Here is a tiny trained network, its code and every weight. The questions are about switching its units off for an input and a class, where a switched-off unit gives its printed mean instead of its output.

import numpy as np


def w(rows, s, z=0):
    codes = np.array(rows[::2]) - 128.0
    scale = np.full(codes.shape[1], s)
    scale[-1] = z or s
    return codes * scale


def norm(h):
    return h / np.sqrt((h * h).mean(-1, keepdims=True) + 1e-5)


def f(y):
    return np.maximum(y, 0)


def log_softmax(a):
    a = a - a.max(-1, keepdims=True)
    return a - np.log(np.exp(a).sum(-1, keepdims=True))


def net(x, mask):
    res = np.array(x, float).reshape(1, 4) / 4 @ E
    u = 0
    for l in range(2):
        y = f(norm(res) @ A[l][:, :-1].T + A[l][:, -1])
        res = res + np.where(mask[u : u + 9], y, B[l][:, -1]) @ B[l][:, :-1]
        u += 9
    return log_softmax(norm(res)[-1] @ U[:, :-1].T + U[:, -1])


A, B = {}, {}
E = w([
[134,137,75,151,199,130,103,106],'x0',
[14,174,34,149,128,45,245,148],'x1',
[143,90,150,60,165,112,155,125],'x2',
[28,213,79,3,95,88,11,100],'x3',
],0.004)
A[0] = w([
[142,85,146,167,150,136,145,118,63],'L0N0',
[139,138,157,103,54,124,167,128,32],'L0N1',
[124,141,157,128,28,119,174,103,73],'L0N2',
[137,141,61,167,235,109,101,102,30],'L0N3',
[124,108,156,110,67,106,138,153,43],'L0N4',
[119,153,123,144,122,134,187,91,107],'L0N5',
[121,109,150,116,46,112,143,115,38],'L0N6',
[99,170,108,255,38,140,93,93,15],'L0N7',
[130,92,155,19,193,107,206,98,2],'L0N8',
],0.0092,0.0038)
B[0] = w([
[168,180,154,83,122,134,168,120,248],'L0N0',
[92,149,151,137,197,173,116,116,179],'L0N1',
[76,128,115,151,204,194,125,106,217],'L0N2',
[55,131,147,127,215,227,127,99,239],'L0N3',
[108,149,122,139,189,184,116,107,172],'L0N4',
[112,112,131,122,109,93,157,117,226],'L0N5',
[95,135,125,121,201,173,122,106,172],'L0N6',
[230,114,81,65,131,93,107,241,253],'L0N7',
[212,138,59,138,108,102,70,254,234],'L0N8',
],0.012,0.003)
A[1] = w([
[33,141,49,161,73,55,220,143,79],'L1N0',
[208,232,146,109,59,148,85,72,104],'L1N1',
[167,71,145,221,144,133,194,145,2],'L1N2',
[159,122,155,169,97,91,254,91,28],'L1N3',
[161,60,166,176,97,122,44,47,33],'L1N4',
[156,63,187,113,98,184,75,104,97],'L1N5',
[128,134,133,30,178,175,184,94,127],'L1N6',
[53,176,95,27,45,79,55,69,23],'L1N7',
[129,129,112,164,103,131,118,117,53],'L1N8',
],0.0095,0.0011)
B[1] = w([
[87,2,150,122,185,18,115,101,222],'L1N0',
[64,75,146,151,125,57,152,168,208],'L1N1',
[137,223,67,48,108,178,31,12,214],'L1N2',
[196,204,153,165,58,161,174,134,196],'L1N3',
[111,36,171,93,134,34,149,75,161],'L1N4',
[68,115,19,133,204,82,168,139,206],'L1N5',
[70,120,192,189,50,91,114,165,254],'L1N6',
[249,224,136,154,79,213,181,77,233],'L1N7',
[119,141,118,182,115,112,113,140,128],'L1N8',
],0.0097,0.0061)
U = w([
[203,241,137,129,65,168,168,26,168],'0',
[76,40,109,123,176,14,167,74,164],'1',
[228,128,63,85,158,137,73,246,130],'2',
[16,155,175,166,216,254,94,121,135],'3',
[107,113,186,161,65,117,129,213,116],'4',
[143,6,167,100,57,213,100,95,3],'5',
[145,25,170,102,73,198,106,99,17],'6',
],0.0087,0.0072)

Each question gives the input, the list of numbers given to net, and the class t.
The units are the neurons (one row each of A and B). Each row of codes is followed by its name. A weight is (code - 128) times the scale printed after its matrix; where a second scale follows, it is the last column's (A, B and U).
mask holds one flag per neuron, layer by layer. A switched-off neuron (its flag False) gives its mean, the last column of its row in B, instead of its output. The means were averaged over made-up inputs and are rounded, as every weight is.
A unit's drop is (log p(t) with every unit on - log p(t) with that unit switched off) / (log p(t) with every unit on - log p(t) with every unit switched off).
most important unit: the unit with the biggest drop
k most important neurons: the k neurons with the biggest drops, biggest first
k most important neurons of layer l: the k neurons of layer l with the biggest drops, biggest first
input [8,3,0,-4], class 3: most important neuron => (L0N3)
input [-6,3,4,6], class 0: 2 most important neurons => (L1N7; L0N3)
input [-1,-7,-3,-5], class 1: 3 most important neurons of layer 1 => (L1N5; L1N1; L1N7)
input [2,-3,0,-1], class 4: 4 most important neurons => (L0N0; L1N6; L1N0; L1N2)
input [-7,5,-1,-4], class 3: 2 most important neurons => (L0N2; L0N1)
input [5,-4,-3,2], class 3: 4 most important neurons => (L0N3; L1N0; L1N1; L0N5)
input [1,5,3,5], class 0: 4 most important neurons => (L1N7; L1N1; L1N5; L0N2)
input [-6,5,-6,0], class 2: 2 most important neurons => (L0N7; L0N3)
input [2,-5,3,6], class 0: 2 most important neurons => (L1N7; L1N0)
input [-2,-5,2,6], class 0: 2 most important neurons of layer 1 => (L1N7; L1N0)
input [-8,2,8,-2], class 2: 2 most important neurons => (L0N8; L0N3)
input [-1,-8,-2,8], class 0: 3 most important neurons => (L1N7; L1N0; L1N6)
input [0,-4,-6,-5], class 2: 2 most important neurons of layer 0 => (L0N7; L0N5)
input [8,4,7,6], class 3: 2 most important neurons => (L0N3; L0N7)
input [-1,0,5,6], class 0: most important neuron of layer 0 => (L0N7)
input [-7,4,8,3], class 2: 2 most important neurons => (L0N8; L0N3)
input [-3,-2,-4,-1], class 2: 2 most important neurons of layer 0 => (L0N7; L0N3)
input [-6,-6,2,3], class 1: 3 most important neurons => (L1N5; L0N3; L1N4)
input [1,-8,4,-7], class 1: 2 most important neurons of layer 0 => (L0N5; L0N7)
input [-8,0,-8,2], class 2: 2 most important neurons of layer 0 => (L0N7; L0N3)
input [2,7,-4,8], class 0: most important neuron => (L1N7)
input [5,1,-7,-6], class 2: 2 most important neurons of layer 1 => (L1N7; L1N3)
input [0,-5,-7,3], class 2: 2 most important neurons of layer 1 => (L1N6; L1N0)
input [1,-5,-1,-7], class 0: 2 most important neurons of layer 1 => (L1N2; L1N3)
input [-5,1,4,1], class 3: 2 most important neurons of layer 0 => (L0N2; L0N1)
input [-8,6,4,-1], class 3: 2 most important neurons of layer 0 => (L0N2; L0N1)
input [1,-1,8,6], class 2: most important unit => L0N8
input [7,-8,-3,-6], class 1: 2 most important neurons of layer 1 => (L1N5; L1N4)
